Below are the code and all the weights of a small trained network. Each question names an input and a target symbol and asks about switching units off, where a switched-off unit gives its printed mean instead of its output.

import numpy as np


def w(rows, s, z=0):
    codes = np.array(rows[::2]) - 128.0
    scale = np.full(codes.shape[1], s)
    scale[-1] = z or s
    return codes * scale


def norm(h):
    return h / np.sqrt((h * h).mean(-1, keepdims=True) + 1e-5)


def f(y):
    return np.maximum(y, 0)


def softmax(a):
    e = np.exp(a - a.max(-1, keepdims=True))
    return e / e.sum(-1, keepdims=True)


def log_softmax(a):
    a = a - a.max(-1, keepdims=True)
    return a - np.log(np.exp(a).sum(-1, keepdims=True))


def net(x, mask):
    ids = ['ζηθλξστψ'.index(c) for c in x.split()]
    T = len(ids)
    res = E[ids] + P[:T]
    q, k, v = (norm(res) @ M[0].T for M in (Q, K, V))
    z = softmax(np.where(np.tri(T) > 0, q @ k.T / 2**0.5, -1e9)) @ v
    res = res + np.where(mask[0], z, O[0][:, -1]) @ O[0][:, :-1]
    y = f(norm(res) @ A[0][:, :-1].T + A[0][:, -1])
    res = res + np.where(mask[1:9], y, B[0][:, -1]) @ B[0][:, :-1]
    return log_softmax(norm(res)[-1] @ U[:, :-1].T + U[:, -1])


Q, K, V, O, A, B = {}, {}, {}, {}, {}, {}
E = w([
[130,214,117,151,100,149,181,192],'ζ',
[64,103,99,132,62,161,89,150],'η',
[129,143,106,138,62,95,136,230],'θ',
[162,69,83,253,112,127,156,106],'λ',
[126,77,114,72,41,46,182,179],'ξ',
[66,178,174,91,249,146,198,165],'σ',
[178,178,127,126,124,162,95,132],'τ',
[71,220,214,151,51,65,191,141],'ψ',
],0.018)
P = w([
[88,176,84,53,151,140,165,117],'0',
[70,136,88,95,111,95,76,88],'1',
[73,163,130,158,137,100,102,108],'2',
[113,150,161,183,129,84,118,124],'3',
[157,136,180,186,131,61,128,132],'4',
[177,128,215,182,118,58,133,133],'5',
[195,124,247,177,111,55,135,151],'6',
],0.011)
Q[0] = w([
[127,254,87,131,122,22,187,31],'head 1',
[127,100,81,91,215,246,45,70],'head 1',
],0.0056)
K[0] = w([
[67,96,10,210,128,222,94,107],'head 1',
[2,198,42,48,60,163,178,171],'head 1',
],0.0046)
V[0] = w([
[192,78,45,193,167,186,113,134],'head 1',
[255,226,80,133,106,206,14,157],'head 1',
],0.0068)
O[0] = w([
[181,136,190,39,104,175,126,197,253],'head 1',
[254,90,84,166,110,212,85,18,112],'head 1',
],0.01,0.0047)
A[0] = w([
[96,101,175,171,166,79,183,89,116],'neuron 1',
[102,47,88,117,71,112,134,121,96],'neuron 2',
[82,236,232,181,188,126,96,128,56],'neuron 3',
[90,117,121,171,189,70,177,122,131],'neuron 4',
[42,84,177,114,155,59,156,159,95],'neuron 5',
[152,183,154,2,54,137,132,170,54],'neuron 6',
[26,217,208,85,111,82,137,184,2],'neuron 7',
[94,35,89,204,165,105,45,73,103],'neuron 8',
],0.0096,0.0057)
B[0] = w([
[89,207,95,79,136,176,90,160,196],'neuron 1',
[151,173,186,121,193,143,95,210,173],'neuron 2',
[124,147,12,66,134,184,2,16,184],'neuron 3',
[152,120,170,38,202,96,79,53,191],'neuron 4',
[160,37,165,125,100,85,229,55,213],'neuron 5',
[194,144,49,57,132,115,75,11,240],'neuron 6',
[201,69,178,230,141,185,83,130,254],'neuron 7',
[121,145,70,23,50,182,34,6,193],'neuron 8',
],0.0083,0.0064)
U = w([
[151,140,136,209,121,166,246,131,254],'ζ',
[66,100,107,117,114,175,137,156,125],'η',
[88,171,59,156,89,63,102,168,95],'θ',
[179,117,199,132,133,190,66,199,11],'λ',
[112,82,122,120,114,59,179,104,147],'ξ',
[115,100,151,128,204,110,125,121,153],'σ',
[179,61,71,64,100,159,100,52,146],'τ',
[114,197,168,164,94,37,136,22,90],'ψ',
],0.011,0.0034)

Each question gives the input, a string of symbols that net reads in full, and the target symbol t.
The units are the heads (2 rows each of Q, K, V and O) and the neurons (one row each of A and B). Each row of codes is followed by its name. A weight is (code - 128) times the scale printed after its matrix; where a second scale follows, it is the last column's (O, A, B and U).
mask holds one flag per unit, heads first, then neurons. A switched-off unit (its flag False) gives its mean, the last column of its rows in O or B, instead of its output. The means were averaged over made-up inputs and are rounded, as every weight is.
A unit's drop is (log p(t) with every unit on - log p(t) with that unit switched off) / (log p(t) with every unit on - log p(t) with every unit switched off).
The circuit of an input: a set's keep is (log p(t) with only the set's units on - log p(t) with every unit switched off) / (log p(t) with every unit on - log p(t) with every unit switched off). Starting from all 9 units, units are removed one at a time, each time the one whose removal leaves the highest keep (on an exact tie, the one counted first), for as long as the keep stays at least 0.8.
units of the circuit, in order: the units of the circuit, biggest drop first
k most important neurons: the k neurons with the biggest drops, biggest first
drop when u is switched off: that unit's drop, to one decimal
input η θ τ ψ θ λ λ, target λ: units of the circuit, in order	[neuron 6; neuron 5]
input ξ σ ψ λ λ, target ψ: 4 most important neurons	[neuron 4; neuron 7; neuron 1; neuron 2]
input τ σ λ θ ζ, target τ: units of the circuit, in order	[neuron 3]
input ξ λ λ, target ξ: units of the circuit, in order	[head 1; neuron 7; neuron 5; neuron 6]
input τ ξ ξ, target ξ: units of the circuit, in order	[head 1; neuron 6; neuron 3]
input ξ τ θ θ ζ θ, target θ: 3 most important neurons	[neuron 7; neuron 5; neuron 4]
input λ θ λ η η, target λ: units of the circuit, in order	[neuron 2; neuron 8]
input θ ψ ξ η, target ψ: 2 most important neurons	[neuron 5; neuron 6]
input θ η ψ θ, target ψ: 2 most important neurons	[neuron 4; neuron 5]
input η λ λ, target λ: 2 most important neurons	[neuron 6; neuron 3]
input θ λ λ τ τ σ, target τ: 2 most important neurons	[neuron 3; neuron 2]
input ζ τ τ θ, target τ: 2 most important neurons	[neuron 8; neuron 7]
input ζ θ θ θ θ, target θ: 2 most important neurons	[neuron 7; neuron 5]
input η ξ λ λ τ λ θ, target τ: units of the circuit, in order	[neuron 6]
input λ λ σ θ θ σ, target τ: 2 most important neurons	[neuron 3; neuron 5]
input λ θ τ η θ σ θ, target ζ: drop when head 1 is switched off	0.4
input θ λ ψ ξ λ, target ψ: drop when neuron 7 is switched off	0.9
input ψ θ θ, target ψ: drop when head 1 is switched off	1.0
